Below is a small trained network, with its code and all its weights. Each question gives an input and a class and asks what happens when units are switched off, that is, made to give their printed mean instead of their output.

import numpy as np


def w(rows, s, z=0):
    codes = np.array(rows[::2]) - 128.0
    scale = np.full(codes.shape[1], s)
    scale[-1] = z or s
    return codes * scale


def f(y):
    return y / 2 * (1 + np.tanh(0.7978845608 * (y + 0.044715 * y**3)))


def log_softmax(a):
    a = a - a.max(-1, keepdims=True)
    return a - np.log(np.exp(a).sum(-1, keepdims=True))


def net(x, mask):
    res = np.array(x, float).reshape(1, 4) / 4 @ E
    y = f(res @ A[0][:, :-1].T + A[0][:, -1])
    res = res + np.where(mask, y, B[0][:, -1]) @ B[0][:, :-1]
    return log_softmax(res[-1] @ U[:, :-1].T + U[:, -1])


A, B = {}, {}
E = w([
[165,143,198,16,27,66,113,127,215,55,75,251],'x0',
[28,167,168,163,19,187,124,232,79,148,125,157],'x1',
[163,177,84,147,117,102,79,169,103,76,158,129],'x2',
[178,128,133,6,158,134,21,173,65,130,255,101],'x3',
],0.009)
A[0] = w([
[201,93,134,18,106,27,142,43,165,91,60,233,152],'N1',
[197,187,51,147,196,103,114,121,68,131,184,88,161],'N2',
[172,41,107,176,215,95,173,73,78,163,103,70,153],'N3',
[118,107,181,126,159,83,193,35,215,140,19,140,135],'N4',
[104,141,83,195,99,151,166,174,128,166,124,60,196],'N5',
[30,157,168,73,129,166,165,190,154,115,116,170,130],'N6',
[85,103,175,173,103,148,169,71,150,130,96,122,119],'N7',
[169,176,148,93,55,109,53,182,130,93,171,165,74],'N8',
[157,162,118,4,200,122,49,121,128,170,146,114,212],'N9',
[169,85,112,132,163,113,188,101,103,180,82,132,2],'N10',
[87,149,154,154,97,128,165,192,122,158,105,177,163],'N11',
[202,23,167,43,153,135,65,105,130,125,229,125,241],'N12',
[254,84,134,118,148,54,122,88,185,47,174,75,163],'N13',
],0.0083,0.0029)
B[0] = w([
[207,184,136,72,156,83,190,111,77,149,32,136,253],'N1',
[75,56,60,174,154,50,81,170,240,19,175,162,207],'N2',
[2,54,113,123,153,173,98,115,175,101,229,168,205],'N3',
[100,54,22,122,80,103,71,145,230,59,107,164,215],'N4',
[86,186,168,222,153,174,124,126,112,145,209,85,200],'N5',
[203,175,115,79,88,131,112,100,115,95,118,82,188],'N6',
[123,64,98,51,108,154,183,121,72,144,129,75,177],'N7',
[171,172,183,164,143,153,125,158,61,154,168,74,220],'N8',
[102,82,87,54,79,229,190,155,149,122,153,109,222],'N9',
[79,124,94,136,114,162,113,156,132,100,143,135,149],'N10',
[187,154,164,52,162,140,194,61,98,189,141,113,189],'N11',
[147,34,114,43,48,167,219,69,91,154,171,47,238],'N12',
[165,153,169,84,80,81,224,73,146,202,95,145,212],'N13',
],0.0079,0.014)
U = w([
[149,220,227,143,131,136,137,137,70,155,121,109,189],'0',
[173,140,101,121,133,48,145,99,166,120,50,161,8],'1',
[70,113,98,218,172,125,10,155,169,86,166,146,41],'2',
[102,72,97,125,117,160,157,114,142,124,170,103,238],'3',
],0.011,0.0016)

Each question gives the input, the list of numbers given to net, and the class t.
The units are the neurons (one row each of A and B). Each row of codes is followed by its name. A weight is (code - 128) times the scale printed after its matrix; where a second scale follows, it is the last column's (A, B and U).
mask holds one flag per neuron, in row order. A switched-off neuron (its flag False) gives its mean, the last column of its row in B, instead of its output. The means were averaged over made-up inputs and are rounded, as every weight is.
A unit's drop is (log p(t) with every unit on - log p(t) with that unit switched off) / (log p(t) with every unit on - log p(t) with every unit switched off).
The circuit of an input: a set's keep is (log p(t) with only the set's units on - log p(t) with every unit switched off) / (log p(t) with every unit on - log p(t) with every unit switched off). Starting from the 12 units with the biggest drops (on a tie, the unit counted first), units are removed one at a time, each time the one whose removal leaves the highest keep (on an exact tie, the one counted first), for as long as the keep stays at least 0.8.
circuit, biggest first: the units of the circuit, biggest drop first
unit that matters most: the unit with the biggest drop
k most important neurons: the k neurons with the biggest drops, biggest first
drop of u: that unit's drop, to one decimal
input [-6,-3,8,1], class 2: unit that matters most	N2
input [1,-3,-1,-7], class 1: 3 most important neurons	(N12; N9; N1)
input [0,7,-6,6], class 0: circuit, biggest first	(N4; N2)
input [4,-6,-3,3], class 1: 2 most important neurons	(N1; N13)
input [8,-7,-6,8], class 1: 2 most important neurons	(N1; N13)
input [-5,8,6,4], class 2: 2 most important neurons	(N2; N1)
input [6,7,-7,-2], class 1: 2 most important neurons	(N4; N5)
input [-1,1,-1,0], class 0: drop of N9	0.3
input [2,1,7,-6], class 1: drop of N10	0.0
input [6,4,2,7], class 0: drop of N8	0.4
input [-5,-3,-4,-7], class 2: drop of N12	0.2
input [-4,4,-2,0], class 0: 2 most important neurons	(N4; N2)
